Each row is followed by roughly how far along a hidden order it lies, from 0 to 9. A new part has a new order.
In the rows, 128 means zero.
[127 165 121  74 127 178 141  93 135 119 143 142  92 107 181 110 136 147
 101 139 176 218 173 240 158 150  62 141 133 231 105 165 176 238 103  98
 123 104 137 130 133  68  29  91 180  59 149  83 128 121 124 128  80 139
 123 175 184 106 155 133  92 149 121 163 144 120 136  70 175 121  92 233
 145 128  52 145 149 104  79 177 132 122 150  53 174  94 110 165 150 178
 148 152 136 181  46 178 104 159  95  96 159 174 145  83 142 177 127 136
 145 129  95 197 104 121 148 157 142 128 153  97  74 158 137 111  79 137
 102 124 113  60 207  74 131 171  61] | 9
[125 161 123  78 118 166 132 101 140 121 144 143  88 108 170 116 135 144
 103 135 168 193 162 232 149 141  95 142 124 214 110 159 165 227 104 107
 124 112 146 125 133  69  55  87 175  71 148  95 129 119 109 131 114 134
 118 162 176 109 147 125 100 147 121 147 139 123 142  80 170 121 106 215
 139 131  55 144 154  78  87 179 127 123 146  83 162  87 105 153 146 175
 140 131 136 187  49 167 108 151 114 101 160 160 141  91 141 163 120 132
 138 132 105 195 108 118 145 150 148 120 151  96  79 151 134 111  99 134
 107 121 111  65 192  81 123 165  72] | 8
[125 147 124  89 115 145 134 117 142 122 137 137  98  95 159 151 140 141
  92 121 167 172 147 221 133 137 100 137 106 183 122 145 146 187 112 140
 124 124 158 121 125  68  91  87 161  97 150 112 127 115  82 123 152 133
 125 148 178 120 137 127 124 147 117 149 134 129 165  86 143 122 112 170
 126 145  70 135 144  78  80 157 122 130 146 113 144  80 106 140 137 154
 132 134 131 181  77 141 120 139 138 112 153 145 132  89 144 148 117 127
 137 136 113 183 104 117 145 142 145 129 139  89  94 145 118 124 104 130
 111 118 113  93 168  95 116 162  84] | 6
[114 168 122  80 110 156 120 105 141 129 147 148  86 128 149 100 133 143
 122 147 153 189 151 215 149 141  71 144 109 203 110 158 151 237 108 106
 123 111 147 116 133  64  48  83 175  81 139  99 132 113 105 142 113 120
 106 151 170 102 140 119 100 147 122 138 128 138 147  93 191 119 115 203
 139 124  65 148 162  66  91 186 128 118 145  83 145  84 105 157 147 180
 143 146 132 172  46 176 113 145 114  99 154 155 142 108 138 149 108 132
 126 135 106 181 116 122 141 153 149 102 149  97  72 142 148 138 124 127
 106 123 112  66 188  88 121 162  50] | 7
[117 156 120  75 113 160 118 106 137 125 151 151  85 116 142 108 134 143
 123 135 154 195 147 217 148 148  74 139 111 206 110 157 162 239 107 114
 121 114 140 116 131  65  38  86 185  94 148 107 134 109 107 134 111 119
 101 153 180 106 141 124  95 152 118 144 121 128 142  88 189 118 113 191
 138 131  62 140 160  78  90 176 136 120 149  74 149  76 102 156 146 177
 152 145 129 174  42 169 110 147 103 100 161 161 143 107 139 148 110 137
 131 140 101 183 116 122 143 152 150 101 155  94  75 140 150 118 117 132
 106 121 111  81 185  89 123 154  46] | 7
[115 106 136 142 126 135 134 123 131  82 117 107 148 142 133 155 142 110
 194 124 101  86 106 142 115 128 147 102 102 132 131 100 101  92 129 175
 139 131 130 127 163 150 142 138 104 166 106 119 110 106 142 135 152 134
 173 116 139 127 132 122 130 113 142 152 128 132 149 112 122 141  99 117
  93 131 145 141 115 169 171 103 111 123 129 135 104 153 126 110 122 107
 123 114 109  98 172 114 126 134 156 119 106 125 104 151 139 148 135 105
 135 109 146  91 128 138 139 146 113  88 102 136 159 127 101 164 169 121
 148 140 131 127  94 146 141 101 136] | 4
[116 133 120 113 119 137 122 106 139 101 126 128 121 122 135 149 140 127
 171 126 124 132 124 174 127 138 115 118 102 164 122 124 132 145 121 169
 127 113 147 114 145 106 116 103 148 158 125 116 123 104 119 141 145 118
 126 127 157 119 133 122 117 137 127 150 121 133 148 120 153 128 110 131
 110 130 113 142 142 142 132 137 120 120 135 118 115  98 114 139 134 130
 137 129 116 127 121 136 117 135 140 113 126 141 120 136 148 130 112 119
 131 125 130 123 119 130 142 143 127  83 126 116 116 129 126 153 150 116
 128 123 127 113 121 123 126 140  88] | 5
[102 177 125  74 108 146  95  98 148 136 146 150  91 158 131  69 132 138
 154 151 140 176 138 204 147 131  60 150 103 184 107 155 137 247 115 107
 125 100 150 105 135  52  59  83 171  77 120 107 133 109 116 161 112  98
 101 136 152  97 134 105  91 148 130 128 128 155 148 110 215 118 130 194
 149 112  62 155 184  53 111 197 125 110 133  78 133  87 103 156 152 174
 139 142 130 151  30 167 114 135 120 104 152 144 134 127 132 135  91 128
 103 133 111 177 126 128 137 155 151  82 149 104  70 135 167 128 148 120
 102 127 112  52 162  92 117 165  26] | 7
[121 111 132 136 126 136 138 119 133  83 116 109 140 128 146 165 144 112
 163 123 114 102 116 159 118 126 136 106 102 156 128 106 108  88 123 172
 135 125 139 124 156 136 151 125 116 152 115 112 113 106 128 130 153 137
 166 124 144 127 137 124 134 118 139 152 133 132 155 105 123 141  96 127
 100 134 142 139 117 165 153 108 108 126 133 135 114 139 123 120 126 113
 122 116 114 116 186 124 125 136 155 117 112 133 107 137 143 147 133 107
 141 110 154 104 116 129 141 144 117 105 111 127 161 139 102 154 145 121
 139 133 129 122 104 139 138 123 135] | 4
[110 105 137 148 126 130 132 126 132  80 123 108 143 144 125 153 141 108
 215 123  83  96 102 119 113 130 146 101  96 129 131  96  97  84 131 183
 140 130 132 123 164 157 148 139 104 168 105 119 112  98 147 139 151 129
 166 109 135 125 126 121 127 113 142 150 122 132 151 127 131 142 100 109
  93 128 154 139 117 179 181 100 114 122 128 133  94 148 125 112 125  98
 126 112 107  89 183 110 126 127 152 118 105 125 101 153 136 140 134 105
 130 111 147  74 128 143 136 147 117  80 103 134 158 120 105 169 171 119
 154 141 133 133  87 153 142  95 135] | 3
[102  94 137 152 105  76 117 182 142 117 122 113 158 141  78 201 131  93
 195  91  64  52  55  90  87 111 215 107  79  21 155  85  59  32 154 231
 136 164 144 116 139 170 238 133  95 238 107 182 119 105 111 123 241 125
 139  66 121 133  88 116 179 107 124 101 104 151 182 156 116 144 166  11
  97 145 199 128 117 142 182  63 109 136  99 209  68 118 118  70  95  79
 109  90 114  83 190  65 146 111 209 168  90  71  95 173 127  73 112 109
 110 122 165  34 136 129 127 114 134  98 101 126 175  87  88 173 209 107
 162 143 135 207  41 182 112  64 160] | 0
[130 160 122  74 123 170 142  96 137 118 141 136  92 105 182 118 137 147
  92 135 177 199 176 237 151 144  71 138 131 227 111 165 166 228 104  96
 125 113 144 130 134  73  47  87 169  57 146  86 125 123 111 125 104 143
 125 171 178 110 151 130  99 145 121 156 148 124 139  66 164 121  94 213
 140 131  51 147 151  94  75 180 126 126 148  76 171  92 107 157 148 179
 141 149 137 186  54 171 108 152 107  98 162 171 142  81 141 173 124 132
 145 128 103 203 103 117 147 153 143 126 149  97  82 157 131 110  82 137
 107 123 111  67 203  78 127 176  68] | 9
[107 150 122  98 110 139 118 106 140 118 137 143 104 121 132 131 138 134
 143 129 142 160 137 185 134 140  88 134  98 172 118 138 140 188 115 146
 122 114 154 112 132  80  98  86 165 122 136 116 128 103  98 141 138 114
 107 134 169 114 135 118 113 147 122 147 121 136 156 107 176 122 118 152
 120 132  89 141 155 102 106 150 124 121 138 104 127  79 108 138 138 163
 136 134 124 152  84 151 119 135 140 113 139 140 130 117 145 129 105 127
 123 134 119 145 117 126 143 145 142  93 137 103  89 133 136 136 135 121
 114 121 115  94 153 115 118 145  71] | 6
[116 131 126 123 119 137 118 109 142 102 120 120 130 143 136 137 143 118
 182 132 120 114 117 170 124 127 115 116  99 155 123 114 108 141 125 166
 132 116 141 114 153 117 130 113 135 138 113 108 119 109 126 146 140 117
 142 125 143 123 135 115 124 127 138 151 130 141 155 116 154 135 109 146
 111 124 130 145 141 149 152 142 110 120 129 122 110 124 121 134 135 124
 123 123 118 114 114 136 124 132 150 115 117 135 112 142 146 128 113 112
 126 114 143 127 122 131 141 146 124  88 116 127 128 131 123 155 157 115
 130 128 127  97 120 135 131 129  95] | 5
